Below is a small trained network, with its code and all its weights. Each question gives an input and a target symbol and asks what happens when units are switched off, that is, made to give their printed mean instead of their output.

import numpy as np


def w(rows, s, z=0):
    codes = np.array(rows[::2]) - 128.0
    scale = np.full(codes.shape[1], s)
    scale[-1] = z or s
    return codes * scale


def f(y):
    return np.maximum(y, 0)


def softmax(a):
    e = np.exp(a - a.max(-1, keepdims=True))
    return e / e.sum(-1, keepdims=True)


def log_softmax(a):
    a = a - a.max(-1, keepdims=True)
    return a - np.log(np.exp(a).sum(-1, keepdims=True))


def net(x, mask):
    ids = ['αβδεηθμξπστφψω'.index(c) for c in x.split()]
    T = len(ids)
    res = E[ids] + P[:T]
    u = 0
    for l in range(2):
        q, k, v = (res @ M[l].T for M in (Q, K, V))
        z = softmax(np.where(np.tri(T) > 0, q @ k.T / 2**0.5, -1e9)) @ v
        res = res + np.where(mask[u], z, O[l][:, -1]) @ O[l][:, :-1]
        u += 1
        y = f(res @ A[l][:, :-1].T + A[l][:, -1])
        res = res + np.where(mask[u : u + 12], y, B[l][:, -1]) @ B[l][:, :-1]
        u += 12
    return log_softmax(res[-1] @ U[:, :-1].T + U[:, -1])


Q, K, V, O, A, B = {}, {}, {}, {}, {}, {}
E = w([
[159,158,161,154,85],'α',
[126,117,133,83,130],'β',
[118,134,142,81,82],'δ',
[146,182,142,93,163],'ε',
[114,134,166,85,119],'η',
[162,248,202,120,163],'θ',
[98,152,113,110,164],'μ',
[124,80,126,76,120],'ξ',
[50,145,101,70,95],'π',
[143,104,145,93,147],'σ',
[90,143,43,63,124],'τ',
[113,123,143,107,170],'φ',
[100,185,45,108,172],'ψ',
[157,159,35,103,155],'ω',
],0.018)
P = w([
[2,92,164,24,103],'0',
[219,207,167,30,103],'1',
[214,117,146,76,106],'2',
[193,63,132,118,75],'3',
[152,74,106,110,66],'4',
[131,98,111,101,72],'5',
[99,106,99,89,76],'6',
[87,121,105,89,88],'7',
[75,116,103,88,81],'8',
[116,112,144,104,122],'9',
],0.0079)
Q[0] = w([
[151,66,111,118,239],'0.h0',
[125,188,108,3,130],'0.h0',
],0.0071)
K[0] = w([
[127,112,210,52,155],'0.h0',
[3,154,126,126,122],'0.h0',
],0.0066)
V[0] = w([
[53,26,9,119,152],'0.h0',
[254,128,152,148,195],'0.h0',
],0.0085)
O[0] = w([
[255,103,126,114,232,1],'0.h0',
[30,251,28,7,49,53],'0.h0',
],0.0074,0.0065)
A[0] = w([
[155,139,73,104,51,202],'0.n0',
[91,121,180,76,155,98],'0.n1',
[175,78,137,163,57,102],'0.n2',
[185,163,165,101,157,245],'0.n3',
[189,106,58,76,135,159],'0.n4',
[190,253,146,114,163,7],'0.n5',
[120,178,93,175,167,84],'0.n6',
[137,63,209,163,94,143],'0.n7',
[146,133,216,196,170,88],'0.n8',
[162,115,77,133,71,171],'0.n9',
[167,162,134,130,160,165],'0.n10',
[133,72,133,44,155,255],'0.n11',
],0.011,0.0045)
B[0] = w([
[207,111,160,160,175,228],'0.n0',
[114,203,170,179,91,191],'0.n1',
[36,99,134,39,184,177],'0.n2',
[140,132,94,209,69,254],'0.n3',
[73,196,159,206,176,156],'0.n4',
[155,54,105,158,53,235],'0.n5',
[146,182,130,36,200,136],'0.n6',
[77,173,93,243,103,237],'0.n7',
[7,68,110,103,81,241],'0.n8',
[173,255,132,121,156,166],'0.n9',
[65,179,160,49,152,184],'0.n10',
[151,218,196,248,62,217],'0.n11',
],0.0063,0.0072)
Q[1] = w([
[1,220,211,205,83],'1.h0',
[195,37,239,76,61],'1.h0',
],0.0063)
K[1] = w([
[16,176,101,178,195],'1.h0',
[254,103,151,134,209],'1.h0',
],0.0077)
V[1] = w([
[254,189,65,61,154],'1.h0',
[239,82,130,219,188],'1.h0',
],0.0064)
O[1] = w([
[129,157,54,252,78,6],'1.h0',
[31,222,253,156,254,88],'1.h0',
],0.0069,0.026)
A[1] = w([
[139,79,162,71,140,47],'1.n0',
[119,229,108,144,132,32],'1.n1',
[143,225,145,162,132,162],'1.n2',
[146,105,88,120,79,45],'1.n3',
[34,136,104,92,235,2],'1.n4',
[122,196,81,214,158,123],'1.n5',
[254,193,82,88,186,115],'1.n6',
[66,21,126,152,137,244],'1.n7',
[109,146,192,145,109,219],'1.n8',
[205,176,104,91,178,50],'1.n9',
[62,171,185,59,206,80],'1.n10',
[220,178,184,201,93,159],'1.n11',
],0.0087,0.0059)
B[1] = w([
[44,156,172,128,94,188],'1.n0',
[142,61,172,41,78,133],'1.n1',
[148,199,148,182,41,150],'1.n2',
[116,114,154,248,133,175],'1.n3',
[8,145,43,146,94,162],'1.n4',
[121,26,204,95,18,134],'1.n5',
[52,202,169,158,85,143],'1.n6',
[188,141,98,64,179,186],'1.n7',
[205,163,42,111,125,227],'1.n8',
[241,117,42,135,208,133],'1.n9',
[160,61,106,237,136,247],'1.n10',
[59,134,2,23,185,157],'1.n11',
],0.0073,0.015)
U = w([
[61,182,190,134,61,82],'α',
[105,166,105,174,119,3],'β',
[162,174,128,136,139,154],'δ',
[103,156,74,1,172,213],'ε',
[182,92,127,116,153,216],'η',
[165,158,129,140,142,89],'θ',
[61,115,110,120,133,131],'μ',
[109,173,101,147,122,49],'ξ',
[137,101,35,132,105,51],'π',
[175,137,176,119,135,178],'σ',
[153,157,91,124,151,189],'τ',
[78,175,11,84,160,195],'φ',
[133,161,131,152,122,14],'ψ',
[124,198,60,109,153,215],'ω',
],0.0092,0.0035)

Each question gives the input, a string of symbols that net reads in full, and the target symbol t.
The units are the heads (2 rows each of Q, K, V and O) and the neurons (one row each of A and B). Each row of codes is followed by its name. A weight is (code - 128) times the scale printed after its matrix; where a second scale follows, it is the last column's (O, A, B and U).
mask holds one flag per unit, layer by layer, with each layer's heads first. A switched-off unit (its flag False) gives its mean, the last column of its rows in O or B, instead of its output. The means were averaged over made-up inputs and are rounded, as every weight is.
A unit's drop is (log p(t) with every unit on - log p(t) with that unit switched off) / (log p(t) with every unit on - log p(t) with every unit switched off).
The circuit of an input: a set's keep is (log p(t) with only the set's units on - log p(t) with every unit switched off) / (log p(t) with every unit on - log p(t) with every unit switched off). Starting from the 12 units with the biggest drops (on a tie, the unit counted first), units are removed one at a time, each time the one whose removal leaves the highest keep (on an exact tie, the one counted first), for as long as the keep stays at least 0.8.
circuit, biggest first: the units of the circuit, biggest drop first
most important unit: the unit with the biggest drop
k most important neurons: the k neurons with the biggest drops, biggest first
k most important neurons of layer l: the k neurons of layer l with the biggest drops, biggest first
input α σ α σ θ θ σ, target ε: most important unit -> 1.n10
input ω η ε, target α: circuit, biggest first -> [1.h0, 0.h0, 1.n2, 1.n5]
input α θ ψ θ δ β ψ, target ε: circuit, biggest first -> [1.n3, 1.n10]
input α β σ α θ ω σ θ, target ε: 3 most important neurons -> [0.n7, 1.n10, 0.n5]
input π θ β η θ ψ, target μ: 2 most important neurons -> [1.n4, 1.n10]
input ω η θ η, target α: 2 most important neurons of layer 1 -> [1.n2, 1.n5]
input ω τ β θ θ θ, target α: 3 most important neurons of layer 1 -> [1.n2, 1.n5, 1.n7]
input α θ α, target α: 2 most important neurons -> [0.n7, 1.n7]
input π θ β ψ α ω β π θ α, target μ: 4 most important neurons -> [0.n7, 0.n8, 1.n10, 1.n4]
input π ξ δ σ μ, target μ: 2 most important neurons -> [1.n4, 0.n8]
input α π μ, target ε: 2 most important neurons -> [1.n10, 1.n3]
input θ π α θ π η, target π: 2 most important neurons -> [0.n7, 0.n11]
input π α β, target μ: 3 most important neurons of layer 1 -> [1.n4, 1.n10, 1.n0]
input θ θ μ, target π: most important neuron of layer 1 -> [1.n3]
input π θ θ η π, target μ: 4 most important neurons of layer 0 -> [0.n8, 0.n7, 0.n5, 0.n2]
input ω ξ ψ δ θ σ τ, target α: 2 most important neurons of layer 1 -> [1.n5, 1.n2]
input π α η, target μ: 2 most important neurons -> [0.n8, 1.n4]
input π φ α, target μ: 4 most important neurons of layer 0 -> [0.n8, 0.n2, 0.n11, 0.n7]
input π θ φ, target μ: 2 most important neurons of layer 1 -> [1.n4, 1.n10]
input π θ ω, target μ: 2 most important neurons of layer 1 -> [1.n4, 1.n10]
input α θ θ ψ θ θ φ, target ε: 3 most important neurons -> [0.n7, 1.n10, 0.n0]
input π ε π, target μ: circuit, biggest first -> [1.h0, 0.h0, 1.n4, 0.n8]
input α η β η θ θ, target ε: 3 most important neurons of layer 1 -> [1.n10, 1.n3, 1.n2]
input π θ θ θ π σ θ, target μ: 4 most important neurons -> [0.n8, 1.n10, 1.n4, 0.n7]
input α η σ β, target ε: 4 most important neurons -> [1.n10, 1.n3, 0.n0, 0.n11]
input θ α α, target α: most important neuron -> [1.n8]
